Below are the code and all the weights of a small trained network. Each question names an input and a class and asks about switching units off, where a switched-off unit gives its printed mean instead of its output.

import numpy as np


def w(rows, s, z=0):
    codes = np.array(rows[::2]) - 128.0
    scale = np.full(codes.shape[1], s)
    scale[-1] = z or s
    return codes * scale


def f(y):
    return np.maximum(y, 0)


def log_softmax(a):
    a = a - a.max(-1, keepdims=True)
    return a - np.log(np.exp(a).sum(-1, keepdims=True))


def net(x, mask):
    res = np.array(x, float).reshape(1, 2) / 4 @ E
    y = f(res @ A[0][:, :-1].T + A[0][:, -1])
    res = res + np.where(mask, y, B[0][:, -1]) @ B[0][:, :-1]
    return log_softmax(res[-1] @ U[:, :-1].T + U[:, -1])


A, B = {}, {}
E = w([
[88,66,117,200],'x0',
[92,90,3,94],'x1',
],0.012)
A[0] = w([
[182,146,129,34,95],'n0',
[189,179,243,227,123],'n1',
[120,209,143,86,197],'n2',
[143,174,225,189,101],'n3',
[223,71,92,139,255],'n4',
[152,254,157,19,93],'n5',
[25,53,58,42,204],'n6',
[86,44,140,249,112],'n7',
],0.009,0.0062)
B[0] = w([
[201,1,147,80,173],'n0',
[50,177,112,70,240],'n1',
[201,154,208,122,195],'n2',
[88,158,99,44,207],'n3',
[139,203,248,196,199],'n4',
[140,60,166,59,214],'n5',
[78,209,219,40,248],'n6',
[172,14,237,68,203],'n7',
],0.008,0.011)
U = w([
[52,186,133,71,98],'0',
[172,12,162,88,176],'1',
[160,206,181,180,254],'2',
[177,120,92,225,39],'3',
[144,85,71,131,46],'4',
[167,98,94,189,34],'5',
],0.011,0.0055)

Each question gives the input, the list of numbers given to net, and the class t.
The units are the neurons (one row each of A and B). Each row of codes is followed by its name. A weight is (code - 128) times the scale printed after its matrix; where a second scale follows, it is the last column's (A, B and U).
mask holds one flag per neuron, in row order. A switched-off neuron (its flag False) gives its mean, the last column of its row in B, instead of its output. The means were averaged over made-up inputs and are rounded, as every weight is.
A unit's drop is (log p(t) with every unit on - log p(t) with that unit switched off) / (log p(t) with every unit on - log p(t) with every unit switched off).
The circuit of an input: a set's keep is (log p(t) with only the set's units on - log p(t) with every unit switched off) / (log p(t) with every unit on - log p(t) with every unit switched off). Starting from all 8 units, units are removed one at a time, each time the one whose removal leaves the highest keep (on an exact tie, the one counted first), for as long as the keep stays at least 0.8.
units of the circuit, in order: the units of the circuit, biggest drop first
unit that matters most: the unit with the biggest drop
k most important neurons: the k neurons with the biggest drops, biggest first
drop of u: that unit's drop, to one decimal
input [-7,6], class 1: units of the circuit, in order	(n0)
input [-6,-2], class 1: units of the circuit, in order	(n5; n0)
input [2,3], class 2: units of the circuit, in order	(n1; n5; n0)
input [-4,3], class 1: 2 most important neurons	(n1; n0)
input [-7,-5], class 1: 2 most important neurons	(n5; n0)
input [-2,1], class 2: units of the circuit, in order	(n7; n1; n3)
input [3,0], class 2: 4 most important neurons	(n5; n0; n3; n4)
input [-2,-1], class 2: units of the circuit, in order	(n7; n3; n1)
input [0,3], class 2: 3 most important neurons	(n1; n3; n5)
input [6,-6], class 0: 3 most important neurons	(n1; n3; n0)
input [-5,3], class 1: 4 most important neurons	(n0; n1; n5; n3)
input [2,-1], class 2: 2 most important neurons	(n5; n0)
input [3,1], class 2: units of the circuit, in order	(n5; n0; n1)
input [-4,-3], class 1: 2 most important neurons	(n6; n5)
input [-2,2], class 2: unit that matters most	n1
input [-3,-5], class 0: 3 most important neurons	(n1; n3; n7)
input [-8,-2], class 1: drop of n5	0.1
input [1,-5], class 0: drop of n3	0.3
input [3,-8], class 0: drop of n1	0.3
